Below is a small trained network, with its code and all its weights. Each question gives an input and a class and asks what happens when units are switched off, that is, made to give their printed mean instead of their output.

import numpy as np


def w(rows, s, z=0):
    codes = np.array(rows[::2]) - 128.0
    scale = np.full(codes.shape[1], s)
    scale[-1] = z or s
    return codes * scale


def norm(h):
    return h / np.sqrt((h * h).mean(-1, keepdims=True) + 1e-5)


def f(y):
    return y / 2 * (1 + np.tanh(0.7978845608 * (y + 0.044715 * y**3)))


def log_softmax(a):
    a = a - a.max(-1, keepdims=True)
    return a - np.log(np.exp(a).sum(-1, keepdims=True))


def net(x, mask):
    res = np.array(x, float).reshape(1, 2) / 4 @ E
    u = 0
    for l in range(4):
        y = f(norm(res) @ A[l][:, :-1].T + A[l][:, -1])
        res = res + np.where(mask[u : u + 6], y, B[l][:, -1]) @ B[l][:, :-1]
        u += 6
    return log_softmax(norm(res)[-1] @ U[:, :-1].T + U[:, -1])


A, B = {}, {}
E = w([
[63,158,165,160],'x0',
[150,110,136,252],'x1',
],0.0032)
A[0] = w([
[168,179,114,36,255],'L0N1',
[147,187,113,156,109],'L0N2',
[253,76,128,108,22],'L0N3',
[147,101,145,190,103],'L0N4',
[126,209,155,146,167],'L0N5',
[222,105,44,104,20],'L0N6',
],0.0069,0.00058)
B[0] = w([
[154,139,101,171,253],'L0N1',
[115,171,149,26,134],'L0N2',
[107,122,177,177,241],'L0N3',
[76,75,85,30,191],'L0N4',
[255,159,162,62,149],'L0N5',
[63,203,194,80,245],'L0N6',
],0.0044,0.0031)
A[1] = w([
[47,143,232,156,167],'L1N1',
[92,44,83,133,242],'L1N2',
[124,2,95,236,5],'L1N3',
[82,97,37,91,67],'L1N4',
[80,111,151,105,162],'L1N5',
[100,207,90,180,97],'L1N6',
],0.0058,0.0015)
B[1] = w([
[221,115,76,78,255],'L1N1',
[78,206,206,150,170],'L1N2',
[202,127,246,86,211],'L1N3',
[103,49,51,99,130],'L1N4',
[184,72,186,158,160],'L1N5',
[119,133,1,136,146],'L1N6',
],0.0047,0.0038)
A[2] = w([
[118,115,202,103,187],'L2N1',
[63,15,183,70,251],'L2N2',
[137,92,223,147,141],'L2N3',
[138,78,2,48,119],'L2N4',
[68,100,111,121,56],'L2N5',
[102,239,128,214,173],'L2N6',
],0.0054,0.0019)
B[2] = w([
[203,171,54,234,224],'L2N1',
[56,143,100,255,198],'L2N2',
[208,176,185,152,216],'L2N3',
[110,153,206,155,253],'L2N4',
[33,120,120,90,81],'L2N5',
[77,109,80,191,124],'L2N6',
],0.0043,0.0023)
A[3] = w([
[183,177,226,73,71],'L3N1',
[80,114,81,40,201],'L3N2',
[143,167,199,216,39],'L3N3',
[58,144,196,117,197],'L3N4',
[219,155,195,71,37],'L3N5',
[182,209,16,253,10],'L3N6',
],0.0054,0.0011)
B[3] = w([
[134,53,116,163,254],'L3N1',
[233,137,185,179,140],'L3N2',
[81,189,88,44,181],'L3N3',
[129,141,146,182,150],'L3N4',
[57,128,83,102,254],'L3N5',
[1,62,128,139,169],'L3N6',
],0.0046,0.0041)
U = w([
[171,186,193,177,215],'0',
[194,110,73,74,97],'1',
[11,130,81,167,6],'2',
],0.012,0.0014)

Each question gives the input, the list of numbers given to net, and the class t.
The units are the neurons (one row each of A and B). Each row of codes is followed by its name. A weight is (code - 128) times the scale printed after its matrix; where a second scale follows, it is the last column's (A, B and U).
mask holds one flag per neuron, layer by layer. A switched-off neuron (its flag False) gives its mean, the last column of its row in B, instead of its output. The means were averaged over made-up inputs and are rounded, as every weight is.
A unit's drop is (log p(t) with every unit on - log p(t) with that unit switched off) / (log p(t) with every unit on - log p(t) with every unit switched off).
unit that matters most: the unit with the biggest drop
k most important neurons: the k neurons with the biggest drops, biggest first
top k neurons in layer l: the k neurons of layer l with the biggest drops, biggest first
input [-2,-3], class 2: unit that matters most => L0N1
input [-7,-8], class 0: 4 most important neurons => L1N3, L1N1, L0N5, L3N2
input [-5,-5], class 0: top 4 neurons in layer 3 => L3N2, L3N3, L3N6, L3N4
input [3,-6], class 0: 2 most important neurons => L1N1, L0N4
input [3,3], class 2: top 2 neurons in layer 1 => L1N4, L1N3
input [0,3], class 2: top 2 neurons in layer 0 => L0N4, L0N3
input [-5,-7], class 0: 3 most important neurons => L1N3, L1N1, L0N5
input [0,-4], class 0: 2 most important neurons => L2N1, L0N3
input [-4,-6], class 0: 3 most important neurons => L1N3, L1N1, L0N5
input [-4,3], class 1: 2 most important neurons => L1N1, L0N3
input [6,-7], class 0: 3 most important neurons => L1N3, L0N3, L1N1
input [-3,-3], class 2: top 3 neurons in layer 0 => L0N1, L0N4, L0N2
input [2,-2], class 2: top 2 neurons in layer 0 => L0N6, L0N4
input [1,-5], class 0: unit that matters most => L2N1
input [2,-1], class 2: 2 most important neurons => L1N1, L0N6
input [8,-7], class 1: 2 most important neurons => L0N4, L0N5
input [1,-1], class 2: 2 most important neurons => L0N4, L1N1
input [-3,3], class 2: top 4 neurons in layer 0 => L0N6, L0N4, L0N1, L0N5
input [5,-3], class 1: top 2 neurons in layer 2 => L2N2, L2N1
input [-1,-1], class 2: 2 most important neurons => L0N1, L3N6
input [-3,-6], class 0: 3 most important neurons => L1N3, L1N1, L0N5
input [4,-7], class 0: top 4 neurons in layer 0 => L0N3, L0N4, L0N6, L0N1
input [8,5], class 1: top neuron in layer 0 => L0N1
input [1,-7], class 0: top 3 neurons in layer 3 => L3N2, L3N5, L3N6
